Below is a small trained network, with its code and all its weights. Each question gives an input and a target symbol and asks what happens when units are switched off, that is, made to give their printed mean instead of their output.

import numpy as np


def w(rows, s, z=0):
    codes = np.array(rows[::2]) - 128.0
    scale = np.full(codes.shape[1], s)
    scale[-1] = z or s
    return codes * scale


def f(y):
    return np.maximum(y, 0)


def softmax(a):
    e = np.exp(a - a.max(-1, keepdims=True))
    return e / e.sum(-1, keepdims=True)


def log_softmax(a):
    a = a - a.max(-1, keepdims=True)
    return a - np.log(np.exp(a).sum(-1, keepdims=True))


def net(x, mask):
    ids = ['ΓΔΘΞΦΨαβεζηλμσω'.index(c) for c in x.split()]
    T = len(ids)
    res = E[ids] + P[:T]
    u = 0
    for l in range(2):
        r = res
        for j in range(3):
            rows = slice(3 * j, 3 * j + 3)
            q, k, v = (r @ M[l][rows].T for M in (Q, K, V))
            z = softmax(np.where(np.tri(T) > 0, q @ k.T / 3**0.5, -1e9)) @ v
            o = O[l][rows]
            res = res + np.where(mask[u + j], z, o[:, -1]) @ o[:, :-1]
        u += 3
        y = f(res @ A[l][:, :-1].T + A[l][:, -1])
        res = res + np.where(mask[u : u + 16], y, B[l][:, -1]) @ B[l][:, :-1]
        u += 16
    return log_softmax(res[-1] @ U[:, :-1].T + U[:, -1])


Q, K, V, O, A, B = {}, {}, {}, {}, {}, {}
E = w([
[104,158,90],'Γ',
[114,165,96],'Δ',
[130,123,96],'Θ',
[141,153,117],'Ξ',
[130,84,100],'Φ',
[153,99,118],'Ψ',
[159,159,125],'α',
[118,207,105],'β',
[164,120,120],'ε',
[52,129,247],'ζ',
[135,107,94],'η',
[143,130,102],'λ',
[156,187,124],'μ',
[192,148,152],'σ',
[188,169,147],'ω',
],0.014)
P = w([
[154,57,213],'0',
[167,35,55],'1',
[168,17,52],'2',
[189,25,63],'3',
[197,30,60],'4',
[230,6,31],'5',
[221,40,32],'6',
],0.0022)
Q[0] = w([
[182,119,153],'0.h1',
[145,119,61],'0.h1',
[105,71,151],'0.h1',
[45,122,255],'0.h2',
[166,139,90],'0.h2',
[195,125,70],'0.h2',
[92,125,97],'0.h3',
[116,132,117],'0.h3',
[98,131,101],'0.h3',
],0.069)
K[0] = w([
[207,111,176],'0.h1',
[169,121,25],'0.h1',
[79,45,173],'0.h1',
[205,147,2],'0.h2',
[97,110,164],'0.h2',
[58,122,203],'0.h2',
[119,124,36],'0.h3',
[131,136,96],'0.h3',
[125,134,58],'0.h3',
],0.042)
V[0] = w([
[108,103,128],'0.h1',
[177,186,132],'0.h1',
[168,102,195],'0.h1',
[171,11,153],'0.h2',
[31,146,99],'0.h2',
[206,239,141],'0.h2',
[92,130,161],'0.h3',
[96,129,153],'0.h3',
[171,134,97],'0.h3',
],0.013)
O[0] = w([
[131,163,133,133],'0.h1',
[113,41,109,114],'0.h1',
[94,162,77,109],'0.h1',
[9,91,174,252],'0.h2',
[237,99,160,45],'0.h2',
[102,213,26,94],'0.h2',
[179,146,140,58],'0.h3',
[170,147,135,71],'0.h3',
[78,99,111,195],'0.h3',
],0.012,0.0033)
A[0] = w([
[121,63,104,82],'0.n1',
[121,129,40,66],'0.n2',
[168,186,166,2],'0.n3',
[135,118,123,94],'0.n4',
[73,205,147,33],'0.n5',
[101,136,161,55],'0.n6',
[109,161,57,25],'0.n7',
[190,157,137,98],'0.n8',
[152,162,229,59],'0.n9',
[119,151,163,62],'0.n10',
[126,145,138,114],'0.n11',
[165,189,148,74],'0.n12',
[152,95,95,135],'0.n13',
[130,46,94,87],'0.n14',
[57,122,117,77],'0.n15',
[110,255,233,79],'0.n16',
],0.0074,0.0069)
B[0] = w([
[137,153,150,193],'0.n1',
[150,188,184,228],'0.n2',
[34,108,144,130],'0.n3',
[133,132,138,128],'0.n4',
[200,36,134,146],'0.n5',
[145,138,117,136],'0.n6',
[174,135,250,200],'0.n7',
[157,83,156,160],'0.n8',
[170,154,57,138],'0.n9',
[142,132,120,130],'0.n10',
[140,115,126,129],'0.n11',
[128,94,143,144],'0.n12',
[120,171,131,176],'0.n13',
[128,172,160,206],'0.n14',
[181,68,132,254],'0.n15',
[253,97,80,141],'0.n16',
],0.017,0.0031)
Q[1] = w([
[92,63,184],'1.h1',
[112,132,110],'1.h1',
[173,255,2],'1.h1',
[59,166,163],'1.h2',
[123,183,115],'1.h2',
[116,99,156],'1.h2',
[194,54,205],'1.h3',
[96,148,77],'1.h3',
[122,138,142],'1.h3',
],0.022)
K[1] = w([
[135,166,170],'1.h1',
[172,133,72],'1.h1',
[158,68,3],'1.h1',
[129,201,105],'1.h2',
[158,144,115],'1.h2',
[110,144,137],'1.h2',
[219,130,89],'1.h3',
[87,140,142],'1.h3',
[127,117,132],'1.h3',
],0.026)
V[1] = w([
[108,135,60],'1.h1',
[115,130,83],'1.h1',
[111,131,65],'1.h1',
[127,109,122],'1.h2',
[134,211,160],'1.h2',
[131,253,177],'1.h2',
[195,88,254],'1.h3',
[142,116,134],'1.h3',
[96,148,68],'1.h3',
],0.0077)
O[1] = w([
[142,171,184,68],'1.h1',
[138,157,155,89],'1.h1',
[142,169,170,74],'1.h1',
[113,144,121,132],'1.h2',
[184,46,166,114],'1.h2',
[215,2,191,109],'1.h2',
[92,52,15,253],'1.h3',
[124,134,101,141],'1.h3',
[149,170,187,68],'1.h3',
],0.0076)
A[1] = w([
[104,121,138,101],'1.n1',
[90,133,80,74],'1.n2',
[144,130,127,106],'1.n3',
[156,109,110,79],'1.n4',
[61,155,200,80],'1.n5',
[180,124,112,96],'1.n6',
[129,158,207,225],'1.n7',
[54,109,161,45],'1.n8',
[178,156,104,2],'1.n9',
[135,156,137,65],'1.n10',
[94,141,166,208],'1.n11',
[127,170,134,61],'1.n12',
[106,155,124,65],'1.n13',
[116,255,168,99],'1.n14',
[166,146,109,14],'1.n15',
[84,195,149,164],'1.n16',
],0.011,0.0085)
B[1] = w([
[137,145,154,171],'1.n1',
[147,136,185,251],'1.n2',
[116,136,144,145],'1.n3',
[121,181,125,181],'1.n4',
[167,211,146,171],'1.n5',
[112,199,155,208],'1.n6',
[158,5,120,206],'1.n7',
[162,192,218,255],'1.n8',
[76,103,159,148],'1.n9',
[102,110,132,128],'1.n10',
[70,90,72,252],'1.n11',
[93,108,153,129],'1.n12',
[146,108,167,134],'1.n13',
[235,173,88,165],'1.n14',
[95,93,138,142],'1.n15',
[97,159,27,209],'1.n16',
],0.028,0.0059)
U = w([
[3,75,71,124],'Γ',
[62,118,110,168],'Δ',
[99,44,138,119],'Θ',
[187,117,104,121],'Ξ',
[83,93,106,253],'Φ',
[227,219,190,25],'Ψ',
[35,205,107,54],'α',
[166,188,97,84],'β',
[52,98,220,195],'ε',
[164,146,138,186],'ζ',
[147,152,129,186],'η',
[210,119,192,53],'λ',
[89,126,64,149],'μ',
[156,138,139,177],'σ',
[134,144,125,107],'ω',
],0.0063,0.0053)

Each question gives the input, a string of symbols that net reads in full, and the target symbol t.
The units are the heads (3 rows each of Q, K, V and O) and the neurons (one row each of A and B). Each row of codes is followed by its name. A weight is (code - 128) times the scale printed after its matrix; where a second scale follows, it is the last column's (O, A, B and U).
mask holds one flag per unit, layer by layer, with each layer's heads first. A switched-off unit (its flag False) gives its mean, the last column of its rows in O or B, instead of its output. The means were averaged over made-up inputs and are rounded, as every weight is.
A unit's drop is (log p(t) with every unit on - log p(t) with that unit switched off) / (log p(t) with every unit on - log p(t) with every unit switched off).
The circuit of an input: a set's keep is (log p(t) with only the set's units on - log p(t) with every unit switched off) / (log p(t) with every unit on - log p(t) with every unit switched off). Starting from the 12 units with the biggest drops (on a tie, the unit counted first), units are removed one at a time, each time the one whose removal leaves the highest keep (on an exact tie, the one counted first), for as long as the keep stays at least 0.8.
units of the circuit, in order: the units of the circuit, biggest drop first
top k neurons: the k neurons with the biggest drops, biggest first
k most important neurons of layer l: the k neurons of layer l with the biggest drops, biggest first
which heads matter: for each layer, one digit per head in row order, 1 if its drop is at least 0.15 and else 0, layers parted by /
input Ξ ε Ψ α α Φ Θ, target Ξ: which heads matter : 010 / 101
input Φ Φ α ω, target ε: top neuron : (1.n8)
input β Φ Φ Φ Φ α μ, target Ψ: units of the circuit, in order : (0.h2 1.n11)
input Φ Ψ β Φ β, target ε: units of the circuit, in order : (0.h2 0.h1 1.n16)
input ε Ψ β, target β: top 2 neurons : (1.n14 0.n7)
input Ξ ω Φ λ ζ, target α: top 2 neurons : (0.n16 1.n6)
input Φ Φ Ξ, target ε: units of the circuit, in order : (0.h2 1.n16)
input Ξ Ψ β Ψ, target Ξ: top 2 neurons : (1.n14 1.n7)
input Ψ μ Φ, target α: top 3 neurons : (0.n7 1.n16 0.n2)
input λ Ψ Ψ Ψ β Φ, target μ: 3 most important neurons of layer 1 : (1.n16 1.n14 1.n8)
input Ψ Φ β Γ, target α: top 2 neurons : (0.n7 1.n16)
input μ Φ Θ, target λ: 2 most important neurons of layer 1 : (1.n7 1.n11)
input α β Ψ, target Θ: 2 most important neurons of layer 1 : (1.n7 1.n8)
input λ μ α Ψ Φ μ ω, target μ: which heads matter : 110 / 111
input β β Θ Ψ β Ψ, target Ψ: which heads matter : 010 / 010
input μ Ψ Φ σ, target λ: 3 most important neurons of layer 1 : (1.n7 1.n11 1.n16)
input Φ Ψ Θ Ψ Γ, target ε: which heads matter : 010 / 001
input β Φ Γ, target Ψ: which heads matter : 010 / 010
input Θ Ξ β, target Γ: most important neuron of layer 1 : (1.n8)
input λ α Θ, target μ: most important neuron of layer 0 : (0.n7)
input η Φ β ζ, target α: which heads matter : 101 / 000
input μ β Φ Ψ Γ Φ, target λ: which heads matter : 010 / 010
